Below are the code and all the weights of a small trained network. Each question names an input and a class and asks about switching units off, where a switched-off unit gives its printed mean instead of its output.

import numpy as np


def w(rows, s, z=0):
    codes = np.array(rows[::2]) - 128.0
    scale = np.full(codes.shape[1], s)
    scale[-1] = z or s
    return codes * scale


def f(y):
    return np.maximum(y, 0)


def log_softmax(a):
    a = a - a.max(-1, keepdims=True)
    return a - np.log(np.exp(a).sum(-1, keepdims=True))


def net(x, mask):
    res = np.array(x, float).reshape(1, 7) / 4 @ E
    y = f(res @ A[0][:, :-1].T + A[0][:, -1])
    res = res + np.where(mask, y, B[0][:, -1]) @ B[0][:, :-1]
    return log_softmax(res[-1] @ U[:, :-1].T + U[:, -1])


A, B = {}, {}
E = w([
[155,90,204,131,120,53,40,149,172,155,83],'x0',
[131,126,128,125,123,128,132,127,130,131,125],'x1',
[55,183,165,172,59,97,118,57,69,121,121],'x2',
[157,140,69,250,118,74,158,141,163,186,121],'x3',
[59,106,153,95,153,85,157,184,73,195,201],'x4',
[98,211,59,67,139,77,57,174,149,132,133],'x5',
[147,140,128,112,187,144,99,2,178,175,197],'x6',
],0.0093)
A[0] = w([
[178,185,111,155,105,181,96,80,185,36,47,140],'N0',
[156,134,64,197,113,84,188,143,149,192,130,64],'N1',
[155,115,121,119,173,119,139,73,125,137,176,71],'N2',
[146,140,90,209,138,93,124,142,153,183,143,58],'N3',
[54,112,171,117,154,86,158,174,98,206,212,120],'N4',
[117,110,189,2,144,187,124,116,93,43,135,106],'N5',
[121,155,56,55,119,110,53,153,140,123,151,92],'N6',
[70,174,158,163,58,85,95,47,89,106,119,133],'N7',
[102,115,156,77,101,153,117,147,126,76,137,111],'N8',
[116,176,68,146,138,155,194,129,135,151,142,92],'N9',
[131,100,145,125,89,100,163,218,66,75,58,149],'N10',
[145,32,214,185,130,185,180,102,125,111,116,104],'N11',
[149,75,151,120,143,100,94,157,173,147,115,109],'N12',
[132,87,184,139,110,85,65,136,149,172,100,121],'N13',
[220,56,79,73,206,170,157,195,197,137,133,92],'N14',
[102,218,68,105,135,85,75,151,150,116,101,109],'N15',
[96,157,46,117,117,211,197,121,86,107,168,88],'N16',
[136,117,60,109,164,159,206,130,120,96,153,53],'N17',
[138,134,151,98,162,163,90,102,111,112,150,113],'N18',
[137,133,148,109,159,134,101,38,167,212,160,120],'N19',
[112,93,171,118,123,96,104,140,171,164,105,4],'N20',
],0.0089,0.0032)
B[0] = w([
[230,83,183,142,123,136,138,233,196,150,223,237],'N0',
[91,113,163,165,196,76,97,104,168,179,41,206],'N1',
[122,165,75,92,77,177,144,136,162,141,100,178],'N2',
[106,131,178,167,148,67,123,106,142,176,56,187],'N3',
[220,85,131,141,120,144,107,233,218,143,218,217],'N4',
[92,104,165,168,207,76,107,117,179,173,59,253],'N5',
[109,40,104,132,111,128,171,61,95,142,144,205],'N6',
[80,181,171,199,135,106,177,180,83,90,183,225],'N7',
[111,118,149,172,156,117,135,107,176,160,71,185],'N8',
[154,136,174,90,130,106,46,117,99,108,100,193],'N9',
[115,210,2,90,115,190,149,142,190,136,79,225],'N10',
[121,21,52,83,73,105,164,20,94,151,151,226],'N11',
[129,188,159,69,92,121,57,72,87,64,147,177],'N12',
[159,189,146,57,73,129,68,82,61,96,118,195],'N13',
[56,189,177,179,166,104,226,142,53,37,181,249],'N14',
[123,20,48,116,125,80,178,17,78,174,182,209],'N15',
[195,134,196,61,77,102,17,101,118,110,91,235],'N16',
[168,173,143,53,111,90,70,103,87,93,123,200],'N17',
[71,147,140,145,157,136,151,120,160,182,66,178],'N18',
[113,235,35,106,64,198,177,165,157,143,76,215],'N19',
[157,133,119,103,87,115,60,104,109,120,99,160],'N20',
],0.0068,0.011)
U = w([
[174,143,177,73,86,104,22,112,64,95,120,80],'0',
[96,89,172,167,204,92,118,126,176,180,48,100],'1',
[126,2,57,114,104,113,173,76,69,151,175,96],'2',
[120,197,35,111,100,189,162,166,168,136,95,97],'3',
[201,68,163,138,125,137,116,217,198,137,229,118],'4',
[83,173,189,169,144,108,193,153,46,71,191,147],'5',
[133,112,139,121,123,116,125,133,128,126,143,255],'6',
],0.0095,0.0096)

Each question gives the input, the list of numbers given to net, and the class t.
The units are the neurons (one row each of A and B). Each row of codes is followed by its name. A weight is (code - 128) times the scale printed after its matrix; where a second scale follows, it is the last column's (A, B and U).
mask holds one flag per neuron, in row order. A switched-off neuron (its flag False) gives its mean, the last column of its row in B, instead of its output. The means were averaged over made-up inputs and are rounded, as every weight is.
A unit's drop is (log p(t) with every unit on - log p(t) with that unit switched off) / (log p(t) with every unit on - log p(t) with every unit switched off).
The circuit of an input: a set's keep is (log p(t) with only the set's units on - log p(t) with every unit switched off) / (log p(t) with every unit on - log p(t) with every unit switched off). Starting from the 12 units with the biggest drops (on a tie, the unit counted first), units are removed one at a time, each time the one whose removal leaves the highest keep (on an exact tie, the one counted first), for as long as the keep stays at least 0.8.
units of the circuit, in order: the units of the circuit, biggest drop first
unit that matters most: the unit with the biggest drop
k most important neurons: the k neurons with the biggest drops, biggest first
drop of u: that unit's drop, to one decimal
input [-5,-5,-8,-5,-6,-6,5], class 5: unit that matters most	N14
input [-6,6,5,5,-4,-5,6], class 0: 2 most important neurons	(N16; N9)
input [-6,5,1,-4,2,8,8], class 2: 3 most important neurons	(N6; N15; N10)
input [3,-4,5,-4,0,8,-8], class 2: 2 most important neurons	(N15; N6)
input [-7,2,-5,2,1,-2,5], class 0: units of the circuit, in order	(N16; N17)
input [4,5,6,-3,-8,5,2], class 4: 2 most important neurons	(N0; N14)
input [1,6,-2,-5,-7,7,-6], class 2: 3 most important neurons	(N15; N6; N4)
input [8,-2,5,8,-8,-1,2], class 0: 3 most important neurons	(N13; N5; N12)
input [-8,-7,0,8,8,6,-3], class 0: 2 most important neurons	(N16; N9)
input [3,4,-4,-3,-7,-5,-5], class 4: 3 most important neurons	(N0; N15; N19)
input [6,1,6,-4,7,-2,1], class 4: 3 most important neurons	(N4; N14; N16)
input [-7,2,1,8,-5,-6,-2], class 1: 3 most important neurons	(N1; N3; N13)
input [3,-6,6,5,-4,1,-5], class 5: 3 most important neurons	(N7; N5; N19)
input [-5,2,7,-4,-1,6,5], class 5: unit that matters most	N7
input [6,-4,5,-5,6,8,3], class 2: 3 most important neurons	(N15; N6; N16)
input [5,1,2,-2,-2,-8,3], class 2: 2 most important neurons	(N11; N16)
input [3,5,2,5,-1,0,-6], class 3: 2 most important neurons	(N10; N5)
input [7,-5,-5,-7,8,-3,8], class 3: drop of N4	0.0
input [-2,3,-3,0,7,5,6], class 4: drop of N4	3.2
input [1,0,7,-1,-6,-8,-2], class 2: units of the circuit, in order	(N11)
input [5,-3,-3,-8,-3,3,7], class 1: drop of N5	0.9
input [-5,3,-8,-4,0,8,-4], class 2: drop of N15	0.8
